Below is a small trained network, with its code and all its weights. Each question gives an input and a class and asks what happens when units are switched off, that is, made to give their printed mean instead of their output.

import numpy as np


def w(rows, s, z=0):
    codes = np.array(rows[::2]) - 128.0
    scale = np.full(codes.shape[1], s)
    scale[-1] = z or s
    return codes * scale


def norm(h):
    return h / np.sqrt((h * h).mean(-1, keepdims=True) + 1e-5)


def f(y):
    return y / 2 * (1 + np.tanh(0.7978845608 * (y + 0.044715 * y**3)))


def log_softmax(a):
    a = a - a.max(-1, keepdims=True)
    return a - np.log(np.exp(a).sum(-1, keepdims=True))


def net(x, mask):
    res = np.array(x, float).reshape(1, 3) / 4 @ E
    u = 0
    for l in range(2):
        y = f(norm(res) @ A[l][:, :-1].T + A[l][:, -1])
        res = res + np.where(mask[u : u + 11], y, B[l][:, -1]) @ B[l][:, :-1]
        u += 11
    return log_softmax(norm(res)[-1] @ U[:, :-1].T + U[:, -1])


A, B = {}, {}
E = w([
[119,90,143,133,190,161],'x0',
[116,136,183,113,146,141],'x1',
[157,182,135,143,119,247],'x2',
],0.012)
A[0] = w([
[198,211,166,126,123,219,108],'L0N1',
[126,255,126,124,100,200,118],'L0N2',
[120,84,204,107,219,130,15],'L0N3',
[88,93,218,110,216,137,103],'L0N4',
[131,124,125,103,143,71,166],'L0N5',
[112,115,149,108,210,117,2],'L0N6',
[189,135,163,115,39,185,75],'L0N7',
[130,76,158,76,181,145,2],'L0N8',
[200,197,143,211,171,229,218],'L0N9',
[56,113,215,99,98,112,171],'L0N10',
[159,195,169,127,95,226,113],'L0N11',
],0.0081,0.0035)
B[0] = w([
[180,181,189,109,23,48,221],'L0N1',
[135,192,171,147,98,214,211],'L0N2',
[77,124,109,156,254,190,159],'L0N3',
[68,177,132,242,123,123,176],'L0N4',
[136,120,157,106,54,88,154],'L0N5',
[110,150,194,185,137,123,135],'L0N6',
[123,156,199,187,144,126,166],'L0N7',
[110,139,165,215,201,93,136],'L0N8',
[115,104,69,108,42,96,254],'L0N9',
[151,80,61,162,116,152,156],'L0N10',
[201,176,200,119,40,92,216],'L0N11',
],0.0068,0.0095)
A[1] = w([
[209,224,195,114,93,203,190],'L1N1',
[145,94,61,130,131,178,21],'L1N2',
[84,120,150,124,254,129,147],'L1N3',
[159,92,87,112,201,104,74],'L1N4',
[164,180,47,74,99,146,237],'L1N5',
[45,101,115,106,148,142,34],'L1N6',
[81,88,220,143,252,143,169],'L1N7',
[112,99,132,61,90,156,7],'L1N8',
[75,122,136,216,154,124,113],'L1N9',
[147,104,121,129,90,66,123],'L1N10',
[202,106,125,100,110,24,75],'L1N11',
],0.0093,0.002)
B[1] = w([
[207,181,212,219,5,64,250],'L1N1',
[81,91,59,181,109,149,122],'L1N2',
[51,195,205,240,171,188,164],'L1N3',
[173,189,139,143,57,150,137],'L1N4',
[123,81,160,195,146,196,179],'L1N5',
[134,185,106,137,126,138,132],'L1N6',
[62,172,179,193,148,214,177],'L1N7',
[108,205,29,176,184,105,126],'L1N8',
[3,205,112,103,206,153,159],'L1N9',
[84,92,120,41,186,94,169],'L1N10',
[94,174,162,19,155,157,178],'L1N11',
],0.0065,0.011)
U = w([
[53,156,142,172,201,151,204],'0',
[189,165,160,163,38,137,196],'1',
[186,135,127,102,186,126,19],'2',
[104,97,99,6,147,72,204],'3',
[174,120,135,97,177,143,1],'4',
[177,159,111,105,175,122,41],'5',
[118,79,48,150,109,169,94],'6',
],0.018,0.0065)

Each question gives the input, the list of numbers given to net, and the class t.
The units are the neurons (one row each of A and B). Each row of codes is followed by its name. A weight is (code - 128) times the scale printed after its matrix; where a second scale follows, it is the last column's (A, B and U).
mask holds one flag per neuron, layer by layer. A switched-off neuron (its flag False) gives its mean, the last column of its row in B, instead of its output. The means were averaged over made-up inputs and are rounded, as every weight is.
A unit's drop is (log p(t) with every unit on - log p(t) with that unit switched off) / (log p(t) with every unit on - log p(t) with every unit switched off).
The circuit of an input: a set's keep is (log p(t) with only the set's units on - log p(t) with every unit switched off) / (log p(t) with every unit on - log p(t) with every unit switched off). Starting from the 12 units with the biggest drops (on a tie, the unit counted first), units are removed one at a time, each time the one whose removal leaves the highest keep (on an exact tie, the one counted first), for as long as the keep stays at least 0.8.
units of the circuit, in order: the units of the circuit, biggest drop first
k most important neurons: the k neurons with the biggest drops, biggest first
k most important neurons of layer l: the k neurons of layer l with the biggest drops, biggest first
drop when u is switched off: that unit's drop, to one decimal
input [-6,-1,-1], class 3: 2 most important neurons of layer 0 => (L0N2 L0N11)
input [3,-1,-6], class 0: units of the circuit, in order => (L0N1 L0N11)
input [6,-5,-5], class 0: 2 most important neurons => (L0N9 L0N1)
input [1,-6,0], class 6: 3 most important neurons => (L0N1 L0N11 L1N1)
input [4,-8,-2], class 3: most important neuron of layer 0 => (L0N3)
input [-3,7,-1], class 0: 2 most important neurons of layer 1 => (L1N9 L1N1)
input [2,2,-8], class 0: 3 most important neurons => (L0N9 L0N1 L0N11)
input [1,-7,0], class 6: 2 most important neurons of layer 0 => (L0N1 L0N11)
input [3,-7,-1], class 6: 2 most important neurons => (L0N1 L0N11)
input [6,-5,1], class 6: 3 most important neurons => (L0N7 L0N9 L1N2)
input [-4,-7,-1], class 3: 2 most important neurons => (L0N2 L1N1)
input [4,-8,0], class 6: 2 most important neurons => (L0N1 L1N1)
input [0,-4,-1], class 3: drop when L0N2 is switched off => 0.2
input [8,2,0], class 0: drop when L1N3 is switched off => 0.0
input [-4,7,-2], class 3: drop when L0N2 is switched off => 0.3
